Here is a tiny trained network, its code and every weight. The questions are about switching its units off for an input and a class, where a switched-off unit gives its printed mean instead of its output.

import numpy as np


def w(rows, s, z=0):
    codes = np.array(rows[::2]) - 128.0
    scale = np.full(codes.shape[1], s)
    scale[-1] = z or s
    return codes * scale


def f(y):
    return y / 2 * (1 + np.tanh(0.7978845608 * (y + 0.044715 * y**3)))


def log_softmax(a):
    a = a - a.max(-1, keepdims=True)
    return a - np.log(np.exp(a).sum(-1, keepdims=True))


def net(x, mask):
    res = np.array(x, float).reshape(1, 6) / 4 @ E
    y = f(res @ A[0][:, :-1].T + A[0][:, -1])
    res = res + np.where(mask, y, B[0][:, -1]) @ B[0][:, :-1]
    return log_softmax(res[-1] @ U[:, :-1].T + U[:, -1])


A, B = {}, {}
E = w([
[133,184,46,131,179,147],'x0',
[123,173,126,227,57,118],'x1',
[254,163,169,123,146,89],'x2',
[143,158,148,68,55,230],'x3',
[59,163,204,151,192,161],'x4',
[64,181,140,51,103,10],'x5',
],0.0095)
A[0] = w([
[209,158,184,117,170,110,67],'n1',
[120,139,119,90,89,163,107],'n2',
[137,123,134,186,149,77,79],'n3',
[161,96,118,152,194,87,63],'n4',
[103,121,162,104,176,147,85],'n5',
[157,161,159,137,139,127,138],'n6',
[142,194,147,120,87,164,74],'n7',
[138,122,89,143,85,120,195],'n8',
[142,97,103,186,123,154,83],'n9',
[128,153,150,90,106,167,103],'n10',
[101,148,117,110,95,182,81],'n11',
[116,136,190,100,214,147,164],'n12',
[173,72,101,85,112,88,169],'n13',
[88,183,151,149,121,131,174],'n14',
[156,84,128,145,158,156,65],'n15',
[121,79,130,143,187,93,94],'n16',
[100,184,168,172,135,137,76],'n17',
[108,166,160,150,141,135,80],'n18',
[99,160,176,148,147,136,246],'n19',
[119,199,118,143,145,133,169],'n20',
[137,166,168,100,125,82,87],'n21',
[63,125,126,136,124,147,81],'n22',
[127,203,8,145,123,131,116],'n23',
[94,202,112,99,105,83,2],'n24',
[61,62,90,98,139,148,101],'n25',
[173,121,146,134,146,146,68],'n26',
[156,137,172,87,114,162,70],'n27',
[139,81,110,193,123,165,52],'n28',
[126,21,176,80,133,115,151],'n29',
[109,125,114,67,145,115,167],'n30',
[190,205,177,107,150,108,104],'n31',
[141,82,99,75,140,128,151],'n32',
[137,99,120,152,146,164,29],'n33',
[105,137,112,71,194,168,151],'n34',
[112,100,118,163,153,94,25],'n35',
[132,89,121,130,187,189,112],'n36',
[102,159,164,152,147,152,85],'n37',
[167,105,158,155,177,175,48],'n38',
[155,169,156,102,93,168,92],'n39',
[135,95,63,127,91,109,183],'n40',
[120,113,184,191,49,109,153],'n41',
[97,174,105,119,70,51,110],'n42',
[150,100,98,149,134,167,78],'n43',
[104,149,115,90,129,93,25],'n44',
[139,182,72,116,178,145,164],'n45',
[60,102,123,185,146,116,175],'n46',
[110,132,140,50,145,107,65],'n47',
[136,165,134,66,121,190,46],'n48',
],0.014,0.004)
B[0] = w([
[59,134,115,213,11,170,228],'n1',
[137,123,116,147,140,84,190],'n2',
[95,145,69,153,142,45,200],'n3',
[93,169,87,157,132,57,209],'n4',
[186,114,121,132,116,111,188],'n5',
[133,102,89,195,84,172,171],'n6',
[89,128,74,137,183,24,189],'n7',
[229,102,109,172,105,111,184],'n8',
[106,34,190,80,114,71,197],'n9',
[138,136,53,136,201,36,189],'n10',
[97,141,83,167,113,64,191],'n11',
[249,125,112,128,105,163,255],'n12',
[190,135,139,159,118,166,214],'n13',
[180,82,138,160,120,148,197],'n14',
[84,64,183,59,158,102,185],'n15',
[116,157,46,106,157,76,204],'n16',
[200,119,104,113,127,140,188],'n17',
[201,114,96,57,133,145,163],'n18',
[215,123,107,130,154,149,221],'n19',
[161,120,199,155,139,161,187],'n20',
[88,88,166,87,100,129,186],'n21',
[128,112,88,165,37,198,192],'n22',
[119,186,199,170,171,165,240],'n23',
[94,69,165,64,149,110,200],'n24',
[82,127,100,201,14,181,229],'n25',
[53,88,131,99,75,137,172],'n26',
[87,168,99,157,140,75,188],'n27',
[119,107,155,41,127,114,208],'n28',
[116,247,177,207,200,147,225],'n29',
[127,68,165,145,149,169,207],'n30',
[86,89,127,191,26,153,222],'n31',
[208,120,133,232,146,137,192],'n32',
[74,99,158,62,138,101,168],'n33',
[149,141,151,200,137,120,239],'n34',
[88,148,67,96,153,58,168],'n35',
[133,110,169,118,132,94,227],'n36',
[196,115,108,76,95,110,179],'n37',
[127,104,172,60,100,99,218],'n38',
[118,126,93,149,149,58,197],'n39',
[252,155,113,110,99,155,200],'n40',
[112,207,189,202,254,184,231],'n41',
[141,52,167,60,135,126,232],'n42',
[124,92,151,83,146,110,185],'n43',
[102,88,152,99,125,92,172],'n44',
[87,195,208,182,140,126,224],'n45',
[129,141,120,183,103,107,241],'n46',
[130,64,164,101,170,103,205],'n47',
[107,146,96,111,177,42,210],'n48',
],0.0071,0.0088)
U = w([
[89,38,192,65,114,103,98],'0',
[95,146,35,133,148,50,92],'1',
[139,135,166,155,145,143,247],'2',
[232,113,117,126,96,138,83],'3',
[54,111,113,160,19,160,124],'4',
[93,218,237,151,166,155,99],'5',
[137,184,108,81,133,194,147],'6',
[73,181,63,6,127,197,88],'7',
],0.012,0.011)

Each question gives the input, the list of numbers given to net, and the class t.
The units are the neurons (one row each of A and B). Each row of codes is followed by its name. A weight is (code - 128) times the scale printed after its matrix; where a second scale follows, it is the last column's (A, B and U).
mask holds one flag per neuron, in row order. A switched-off neuron (its flag False) gives its mean, the last column of its row in B, instead of its output. The means were averaged over made-up inputs and are rounded, as every weight is.
A unit's drop is (log p(t) with every unit on - log p(t) with that unit switched off) / (log p(t) with every unit on - log p(t) with every unit switched off).
The circuit of an input: a set's keep is (log p(t) with only the set's units on - log p(t) with every unit switched off) / (log p(t) with every unit on - log p(t) with every unit switched off). Starting from the 12 units with the biggest drops (on a tie, the unit counted first), units are removed one at a time, each time the one whose removal leaves the highest keep (on an exact tie, the one counted first), for as long as the keep stays at least 0.8.
units of the circuit, in order: the units of the circuit, biggest drop first
k most important neurons: the k neurons with the biggest drops, biggest first
drop when u is switched off: that unit's drop, to one decimal
input [1,3,-7,7,0,5], class 1: most important neuron => n10
input [0,2,-7,3,-7,0], class 3: 3 most important neurons => n40; n8; n1
input [-1,0,-4,8,-4,7], class 1: 2 most important neurons => n10; n11
input [-7,7,5,0,-5,-2], class 2: 2 most important neurons => n41; n8
input [8,7,8,-6,7,2], class 4: units of the circuit, in order => n31; n1
input [-3,3,8,8,-6,-3], class 1: units of the circuit, in order => n7; n39; n27
input [-8,6,1,0,-3,-8], class 0: units of the circuit, in order => n9; n28
input [8,-1,-7,1,-8,4], class 3: 4 most important neurons => n40; n8; n41; n29
input [6,-2,-4,-3,-1,4], class 5: units of the circuit, in order => n23; n45
input [4,-7,-2,-1,8,4], class 3: units of the circuit, in order => n12; n5
input [4,-6,-2,3,-6,-4], class 2: units of the circuit, in order => n45; n23
input [-7,5,-7,-3,-3,7], class 0: 3 most important neurons => n42; n24; n1
input [-7,6,0,-7,0,4], class 1: 3 most important neurons => n3; n35; n23
input [3,6,-7,7,4,7], class 0: units of the circuit, in order => n24
input [-4,-6,-7,2,0,3], class 4: 3 most important neurons => n25; n41; n22
input [-7,-2,-3,5,-5,-3], class 5: 3 most important neurons => n29; n41; n12
input [0,-5,-3,5,5,-3], class 1: units of the circuit, in order => n48; n10
input [-8,1,6,-2,3,4], class 5: 2 most important neurons => n41; n29
input [3,2,6,8,-8,0], class 1: units of the circuit, in order => n7; n39
input [2,-6,-1,-8,6,-3], class 1: units of the circuit, in order => n16
input [7,0,3,-5,-4,-3], class 5: units of the circuit, in order => n23; n45
input [0,8,-4,4,8,7], class 2: 3 most important neurons => n41; n12; n40
input [-1,1,7,-6,7,7], class 0: units of the circuit, in order => n21; n42
input [0,6,-4,-4,-7,6], class 3: 2 most important neurons => n40; n8
input [7,-2,-5,4,3,-6], class 5: 4 most important neurons => n45; n23; n34; n42
input [-4,-5,8,-1,3,-1], class 4: drop when n1 is switched off => 0.3
